Below are the code and all the weights of a small trained network. Each question names an input and a target symbol and asks about switching units off, where a switched-off unit gives its printed mean instead of its output.

import numpy as np


def w(rows, s, z=0):
    codes = np.array(rows[::2]) - 128.0
    scale = np.full(codes.shape[1], s)
    scale[-1] = z or s
    return codes * scale


def f(y):
    return y / 2 * (1 + np.tanh(0.7978845608 * (y + 0.044715 * y**3)))


def softmax(a):
    e = np.exp(a - a.max(-1, keepdims=True))
    return e / e.sum(-1, keepdims=True)


def log_softmax(a):
    a = a - a.max(-1, keepdims=True)
    return a - np.log(np.exp(a).sum(-1, keepdims=True))


def net(x, mask):
    ids = ['αβγθλμπτω'.index(c) for c in x.split()]
    T = len(ids)
    res = E[ids] + P[:T]
    u = 0
    for l in range(2):
        r = res
        for j in range(3):
            rows = slice(2 * j, 2 * j + 2)
            q, k, v = (r @ M[l][rows].T for M in (Q, K, V))
            z = softmax(np.where(np.tri(T) > 0, q @ k.T / 2**0.5, -1e9)) @ v
            o = O[l][rows]
            res = res + np.where(mask[u + j], z, o[:, -1]) @ o[:, :-1]
        u += 3
        y = f(res @ A[l][:, :-1].T + A[l][:, -1])
        res = res + np.where(mask[u : u + 4], y, B[l][:, -1]) @ B[l][:, :-1]
        u += 4
    return log_softmax(res[-1] @ U[:, :-1].T + U[:, -1])


Q, K, V, O, A, B = {}, {}, {}, {}, {}, {}
E = w([
[122,104,110,154],'α',
[188,160,97,173],'β',
[112,130,109,167],'γ',
[185,43,133,166],'θ',
[201,101,110,177],'λ',
[119,50,113,182],'μ',
[73,184,79,178],'π',
[46,119,93,169],'τ',
[72,6,112,137],'ω',
],0.021)
P = w([
[142,137,118,87],'0',
[119,144,173,131],'1',
[124,143,182,155],'2',
[123,138,169,172],'3',
[129,132,154,188],'4',
[134,121,135,201],'5',
[135,113,116,214],'6',
[138,100,95,225],'7',
[141,84,72,234],'8',
[143,74,51,245],'9',
[144,59,34,254],'10',
],0.014)
Q[0] = w([
[110,152,161,21],'L0H0',
[161,114,131,128],'L0H0',
[143,121,187,249],'L0H1',
[138,131,114,172],'L0H1',
[119,140,113,189],'L0H2',
[127,147,95,91],'L0H2',
],0.011)
K[0] = w([
[134,97,130,41],'L0H0',
[112,120,86,142],'L0H0',
[131,106,122,252],'L0H1',
[120,102,61,134],'L0H1',
[114,153,142,202],'L0H2',
[155,167,171,115],'L0H2',
],0.013)
V[0] = w([
[148,125,157,125],'L0H0',
[112,118,74,84],'L0H0',
[135,189,95,5],'L0H1',
[151,107,90,100],'L0H1',
[104,127,148,120],'L0H2',
[60,110,187,207],'L0H2',
],0.012)
O[0] = w([
[72,143,113,92,120],'L0H0',
[116,153,188,129,106],'L0H0',
[131,52,255,211,4],'L0H1',
[110,157,169,127,127],'L0H1',
[227,145,146,138,120],'L0H2',
[125,145,44,92,181],'L0H2',
],0.0077,0.023)
A[0] = w([
[249,108,121,170,204],'L0N0',
[146,174,130,75,3],'L0N1',
[117,2,37,206,216],'L0N2',
[13,97,152,147,15],'L0N3',
],0.0088,0.0047)
B[0] = w([
[194,151,130,215,157],'L0N0',
[113,13,169,94,128],'L0N1',
[139,254,254,117,254],'L0N2',
[125,173,145,160,126],'L0N3',
],0.0096,0.021)
Q[1] = w([
[168,65,208,119],'L1H0',
[216,142,125,173],'L1H0',
[16,198,131,94],'L1H1',
[1,18,94,215],'L1H1',
[72,107,126,111],'L1H2',
[152,113,87,6],'L1H2',
],0.0095)
K[1] = w([
[110,33,116,145],'L1H0',
[62,189,138,150],'L1H0',
[196,139,88,107],'L1H1',
[158,5,172,117],'L1H1',
[137,49,101,121],'L1H2',
[97,133,103,124],'L1H2',
],0.014)
V[1] = w([
[210,168,140,74],'L1H0',
[37,115,152,65],'L1H0',
[255,91,80,136],'L1H1',
[114,136,83,189],'L1H1',
[68,170,47,175],'L1H2',
[62,147,141,219],'L1H2',
],0.014)
O[1] = w([
[109,111,83,99,252],'L1H0',
[214,140,178,7,87],'L1H0',
[77,166,139,120,118],'L1H1',
[133,182,183,190,172],'L1H1',
[135,19,217,97,233],'L1H2',
[108,98,122,91,128],'L1H2',
],0.011,0.023)
A[1] = w([
[20,82,71,24,2],'L1N0',
[10,81,97,63,93],'L1N1',
[110,198,105,203,83],'L1N2',
[204,255,128,30,8],'L1N3',
],0.0079,0.0034)
B[1] = w([
[147,89,122,156,178],'L1N0',
[248,192,126,195,182],'L1N1',
[167,121,184,50,238],'L1N2',
[108,102,95,183,250],'L1N3',
],0.014,0.012)
U = w([
[102,180,88,66,230],'α',
[75,197,154,132,142],'β',
[51,80,129,168,255],'γ',
[138,171,11,192,23],'θ',
[188,172,154,148,34],'λ',
[218,106,108,119,15],'μ',
[69,73,215,200,147],'π',
[139,95,185,77,121],'τ',
[98,96,24,106,223],'ω',
],0.011,0.0097)

Each question gives the input, a string of symbols that net reads in full, and the target symbol t.
The units are the heads (2 rows each of Q, K, V and O) and the neurons (one row each of A and B). Each row of codes is followed by its name. A weight is (code - 128) times the scale printed after its matrix; where a second scale follows, it is the last column's (O, A, B and U).
mask holds one flag per unit, layer by layer, with each layer's heads first. A switched-off unit (its flag False) gives its mean, the last column of its rows in O or B, instead of its output. The means were averaged over made-up inputs and are rounded, as every weight is.
A unit's drop is (log p(t) with every unit on - log p(t) with that unit switched off) / (log p(t) with every unit on - log p(t) with every unit switched off).
The circuit of an input: a set's keep is (log p(t) with only the set's units on - log p(t) with every unit switched off) / (log p(t) with every unit on - log p(t) with every unit switched off). Starting from the 12 units with the biggest drops (on a tie, the unit counted first), units are removed one at a time, each time the one whose removal leaves the highest keep (on an exact tie, the one counted first), for as long as the keep stays at least 0.8.
units of the circuit, in order: the units of the circuit, biggest drop first
unit that matters most: the unit with the biggest drop
top k neurons: the k neurons with the biggest drops, biggest first
top k neurons in layer l: the k neurons of layer l with the biggest drops, biggest first
heads that matter: for each layer, one digit per head in row order, 1 if its drop is at least 0.15 and else 0, layers parted by /
input ω θ γ α θ θ, target α: heads that matter : 000 / 001
input π μ α, target μ: unit that matters most : L0N2
input π α τ θ μ α τ β γ, target β: units of the circuit, in order : [L0N2 L1H1]
input γ θ β λ θ ω π θ θ α, target θ: units of the circuit, in order : [L1H0 L1N1]
input γ γ θ ω θ μ, target θ: heads that matter : 010 / 100
input λ μ α ω θ μ λ, target ω: units of the circuit, in order : [L0H1 L1N1 L1H0]
input μ ω μ γ, target μ: units of the circuit, in order : [L0N2 L0N0 L1N1 L1H0]
input μ γ θ γ π γ β θ λ β α, target β: units of the circuit, in order : [L0N2 L1H1]
input μ τ γ, target τ: top 4 neurons : [L0N2 L0N0 L1N3 L1N1]
input τ β θ, target μ: units of the circuit, in order : [L0N2 L1H1 L0H1]
input μ θ π α γ θ β α, target β: units of the circuit, in order : [L1H1 L0N2]
input π γ γ β μ μ θ λ β μ θ, target ω: heads that matter : 011 / 111
input α π π β θ β β π, target β: units of the circuit, in order : [L0N0 L1H1]
input γ μ θ τ μ π α θ μ τ, target μ: heads that matter : 010 / 101
input ω θ λ τ θ, target μ: units of the circuit, in order : [L1H1]
input α λ ω λ θ β γ μ β, target ω: units of the circuit, in order : [L0H1 L0N2 L1H0 L1H2]
input θ θ λ γ β ω μ, target ω: top 3 neurons : [L0N2 L0N0 L1N2]
input λ θ ω θ π π λ τ ω, target τ: heads that matter : 011 / 011
input τ π μ θ θ, target ω: heads that matter : 010 / 010
input λ β γ μ τ, target μ: top 3 neurons : [L0N2 L0N0 L1N1]
input ω α μ β γ β λ β, target β: top 3 neurons : [L1N2 L1N3 L1N0]
input β θ θ λ β π ω ω θ ω, target θ: units of the circuit, in order : [L1N1 L1H0]
input τ μ μ τ ω π τ α, target τ: top 4 neurons : [L1N1 L0N0 L0N1 L1N3]
input τ λ β α π β ω, target β: top 2 neurons : [L0N2 L0N0]
input π ω τ ω β, target θ: unit that matters most : L1H2
input λ β γ α ω γ β, target θ: top 3 neurons in layer 0 : [L0N2 L0N0 L0N1]
